Here is a tiny trained network, its code and every weight. The questions are about switching its units off for an input and a class, where a switched-off unit gives its printed mean instead of its output.

import numpy as np


def w(rows, s, z=0):
    codes = np.array(rows[::2]) - 128.0
    scale = np.full(codes.shape[1], s)
    scale[-1] = z or s
    return codes * scale


def norm(h):
    return h / np.sqrt((h * h).mean(-1, keepdims=True) + 1e-5)


def f(y):
    return y / 2 * (1 + np.tanh(0.7978845608 * (y + 0.044715 * y**3)))


def log_softmax(a):
    a = a - a.max(-1, keepdims=True)
    return a - np.log(np.exp(a).sum(-1, keepdims=True))


def net(x, mask):
    res = np.array(x, float).reshape(1, 8) / 4 @ E
    u = 0
    for l in range(2):
        y = f(norm(res) @ A[l][:, :-1].T + A[l][:, -1])
        res = res + np.where(mask[u : u + 4], y, B[l][:, -1]) @ B[l][:, :-1]
        u += 4
    return log_softmax(norm(res)[-1] @ U[:, :-1].T + U[:, -1])


A, B = {}, {}
E = w([
[170,90,130,89,99,150,159,144,82],'x0',
[122,134,119,103,198,59,131,117,82],'x1',
[114,193,141,97,56,165,78,143,144],'x2',
[77,208,114,113,12,133,152,123,123],'x3',
[180,150,43,88,168,218,169,58,100],'x4',
[72,239,145,194,65,96,117,125,211],'x5',
[188,169,94,33,68,168,103,157,106],'x6',
[135,125,160,147,110,3,78,163,162],'x7',
],0.0054)
A[0] = w([
[81,69,171,110,164,84,160,194,96,108],'0.n1',
[120,142,159,87,83,168,155,54,154,49],'0.n2',
[124,72,140,186,107,237,173,137,154,3],'0.n3',
[107,99,119,120,161,138,255,152,63,76],'0.n4',
],0.0062,0.0039)
B[0] = w([
[120,212,87,118,143,205,61,81,189,250],'0.n1',
[217,187,112,80,246,120,154,99,162,134],'0.n2',
[196,3,206,211,107,158,254,62,222,174],'0.n3',
[144,61,132,87,100,117,70,14,72,229],'0.n4',
],0.0073,0.0021)
A[1] = w([
[136,159,102,76,158,218,189,63,185,70],'1.n1',
[199,62,186,169,164,158,137,84,244,175],'1.n2',
[194,118,106,152,254,57,61,126,199,1],'1.n3',
[140,59,107,81,229,50,156,113,107,194],'1.n4',
],0.0055,0.001)
B[1] = w([
[225,222,60,172,82,74,193,78,87,205],'1.n1',
[82,58,151,166,84,192,233,210,110,252],'1.n2',
[2,101,83,101,250,128,94,237,81,236],'1.n3',
[158,65,186,189,194,52,24,114,106,231],'1.n4',
],0.0074,0.0036)
U = w([
[163,58,155,176,89,197,245,128,138,117],'0',
[197,221,64,114,95,164,187,86,115,167],'1',
[109,136,130,82,138,187,92,78,131,3],'2',
[49,184,175,153,61,69,108,170,200,223],'3',
[190,133,131,26,52,130,86,197,111,75],'4',
[77,74,142,148,192,93,79,208,109,192],'5',
[197,80,118,104,167,106,119,35,59,132],'6',
],0.011,0.003)

Each question gives the input, the list of numbers given to net, and the class t.
The units are the neurons (one row each of A and B). Each row of codes is followed by its name. A weight is (code - 128) times the scale printed after its matrix; where a second scale follows, it is the last column's (A, B and U).
mask holds one flag per neuron, layer by layer. A switched-off neuron (its flag False) gives its mean, the last column of its row in B, instead of its output. The means were averaged over made-up inputs and are rounded, as every weight is.
A unit's drop is (log p(t) with every unit on - log p(t) with that unit switched off) / (log p(t) with every unit on - log p(t) with every unit switched off).
The circuit of an input: a set's keep is (log p(t) with only the set's units on - log p(t) with every unit switched off) / (log p(t) with every unit on - log p(t) with every unit switched off). Starting from all 8 units, units are removed one at a time, each time the one whose removal leaves the highest keep (on an exact tie, the one counted first), for as long as the keep stays at least 0.8.
units of the circuit, in order: the units of the circuit, biggest drop first
top k neurons: the k neurons with the biggest drops, biggest first
top k neurons in layer l: the k neurons of layer l with the biggest drops, biggest first
drop when u is switched off: that unit's drop, to one decimal
input [-8,-8,6,6,2,-7,-1,4], class 1: units of the circuit, in order -> [0.n2, 1.n1]
input [1,-1,-4,-4,-6,-1,1,-5], class 0: top 3 neurons -> [1.n2, 0.n1, 0.n3]
input [8,4,-7,5,-3,0,-6,-8], class 6: units of the circuit, in order -> [0.n4]
input [8,-8,-7,-7,4,0,4,8], class 5: top 4 neurons -> [1.n3, 1.n4, 0.n3, 1.n1]
input [-5,-6,2,-8,7,-6,6,6], class 5: units of the circuit, in order -> [1.n3, 0.n4]
input [3,3,-3,7,4,2,-5,0], class 6: top 2 neurons in layer 0 -> [0.n4, 0.n1]
input [0,0,1,-7,3,8,4,5], class 5: top 2 neurons in layer 1 -> [1.n3, 1.n1]
input [2,-3,-8,-8,7,1,-3,3], class 5: top 3 neurons -> [1.n3, 1.n4, 1.n2]
input [-2,5,0,-3,4,-3,7,4], class 5: top 2 neurons in layer 0 -> [0.n4, 0.n1]
input [-2,3,-8,-6,7,6,-2,-1], class 5: drop when 1.n3 is switched off -> 0.5
input [-4,-7,0,-5,7,-7,-1,-2], class 0: drop when 1.n2 is switched off -> 0.7
input [4,2,-1,-6,6,-6,4,8], class 5: drop when 1.n2 is switched off -> -0.1
input [-8,-3,-6,-2,-1,-4,1,-6], class 0: drop when 1.n1 is switched off -> 0.0
input [8,2,1,3,-1,-6,-8,1], class 6: top neuron in layer 0 -> [0.n1]
